Here is a tiny trained network, its code and every weight. The questions are about switching its units off for an input and a class, where a switched-off unit gives its printed mean instead of its output.

import numpy as np


def w(rows, s, z=0):
    codes = np.array(rows[::2]) - 128.0
    scale = np.full(codes.shape[1], s)
    scale[-1] = z or s
    return codes * scale


def f(y):
    return np.maximum(y, 0)


def log_softmax(a):
    a = a - a.max(-1, keepdims=True)
    return a - np.log(np.exp(a).sum(-1, keepdims=True))


def net(x, mask):
    res = np.array(x, float).reshape(1, 4) / 4 @ E
    y = f(res @ A[0][:, :-1].T + A[0][:, -1])
    res = res + np.where(mask, y, B[0][:, -1]) @ B[0][:, :-1]
    return log_softmax(res[-1] @ U[:, :-1].T + U[:, -1])


A, B = {}, {}
E = w([
[88,163,87,62,190,182],'x0',
[124,153,186,97,191,196],'x1',
[217,168,2,99,53,199],'x2',
[182,11,162,14,103,151],'x3',
],0.009)
A[0] = w([
[106,151,231,249,144,92,100],'n0',
[94,174,112,133,117,122,177],'n1',
[86,71,129,83,98,71,38],'n2',
[106,141,154,127,159,121,61],'n3',
[142,101,103,160,165,159,100],'n4',
[87,116,182,197,121,73,130],'n5',
[208,142,98,100,91,167,194],'n6',
[82,130,54,151,147,109,158],'n7',
[158,67,110,128,122,90,79],'n8',
[118,106,132,106,105,106,60],'n9',
[222,76,117,135,22,108,158],'n10',
[78,117,177,181,172,105,254],'n11',
[155,130,136,152,116,139,111],'n12',
[124,125,125,101,155,165,129],'n13',
[108,107,138,116,109,100,33],'n14',
[50,102,184,114,163,79,181],'n15',
[65,145,75,137,132,95,137],'n16',
[86,146,49,134,142,108,123],'n17',
[156,108,108,88,79,101,189],'n18',
[96,150,160,137,175,131,98],'n19',
[93,108,157,137,152,116,180],'n20',
[77,141,196,207,130,96,11],'n21',
[141,145,138,85,160,148,150],'n22',
[171,109,120,146,85,142,53],'n23',
],0.015,0.0031)
B[0] = w([
[112,135,183,115,228,36,229],'n0',
[54,113,96,125,142,154,162],'n1',
[92,35,193,159,90,190,183],'n2',
[138,168,116,98,101,91,162],'n3',
[127,145,139,139,134,145,135],'n4',
[85,97,224,139,178,135,204],'n5',
[211,102,34,98,207,121,228],'n6',
[34,130,123,145,112,145,168],'n7',
[105,93,193,181,91,153,176],'n8',
[101,89,147,151,111,156,151],'n9',
[174,89,49,173,66,46,251],'n10',
[166,193,174,90,161,71,223],'n11',
[120,101,78,111,146,113,141],'n12',
[150,120,118,101,120,181,167],'n13',
[122,123,167,165,104,154,147],'n14',
[168,186,182,93,5,111,239],'n15',
[77,182,153,156,113,140,166],'n16',
[37,117,117,180,104,170,168],'n17',
[143,69,123,184,116,139,199],'n18',
[114,158,160,66,108,124,179],'n19',
[136,160,151,110,67,107,186],'n20',
[152,109,193,136,220,97,199],'n21',
[165,146,126,112,133,186,172],'n22',
[153,142,99,137,135,83,170],'n23',
],0.027,0.016)
U = w([
[22,175,70,169,182,157,72],'0',
[146,200,180,46,113,131,52],'1',
[99,149,219,129,228,6,254],'2',
[150,51,185,181,67,95,60],'3',
[201,104,68,52,237,255,190],'4',
[207,37,15,203,180,54,37],'5',
],0.0067,0.0024)

Each question gives the input, the list of numbers given to net, and the class t.
The units are the neurons (one row each of A and B). Each row of codes is followed by its name. A weight is (code - 128) times the scale printed after its matrix; where a second scale follows, it is the last column's (A, B and U).
mask holds one flag per neuron, in row order. A switched-off neuron (its flag False) gives its mean, the last column of its row in B, instead of its output. The means were averaged over made-up inputs and are rounded, as every weight is.
A unit's drop is (log p(t) with every unit on - log p(t) with that unit switched off) / (log p(t) with every unit on - log p(t) with every unit switched off).
The circuit of an input: a set's keep is (log p(t) with only the set's units on - log p(t) with every unit switched off) / (log p(t) with every unit on - log p(t) with every unit switched off). Starting from the 12 units with the biggest drops (on a tie, the unit counted first), units are removed one at a time, each time the one whose removal leaves the highest keep (on an exact tie, the one counted first), for as long as the keep stays at least 0.8.
units of the circuit, in order: the units of the circuit, biggest drop first
most important unit: the unit with the biggest drop
top k neurons: the k neurons with the biggest drops, biggest first
drop of u: that unit's drop, to one decimal
input [-1,-4,2,-8], class 0: most important unit	n17
input [8,-1,-1,2], class 4: units of the circuit, in order	(n15 n0 n10)
input [4,-3,-6,4], class 1: units of the circuit, in order	(n10 n15)
input [-6,6,-6,8], class 3: top 3 neurons	(n2 n15 n8)
input [8,-5,7,-1], class 5: top 4 neurons	(n6 n5 n19 n18)
input [4,6,7,7], class 4: top 3 neurons	(n22 n13 n0)
input [5,0,7,0], class 5: top 2 neurons	(n19 n5)
input [-5,2,-4,5], class 3: top 2 neurons	(n2 n15)
input [-6,-5,1,-1], class 5: top 2 neurons	(n10 n15)
input [-8,-8,-1,2], class 3: top 2 neurons	(n6 n8)
input [5,-1,-4,6], class 3: top 2 neurons	(n2 n11)
input [2,-5,-1,-1], class 0: drop of n0	0.2
input [-1,-1,-1,5], class 3: drop of n6	0.2
input [7,7,5,6], class 4: drop of n13	0.0
input [1,-7,3,-3], class 0: drop of n17	0.2
input [0,8,7,6], class 5: most important unit	n10
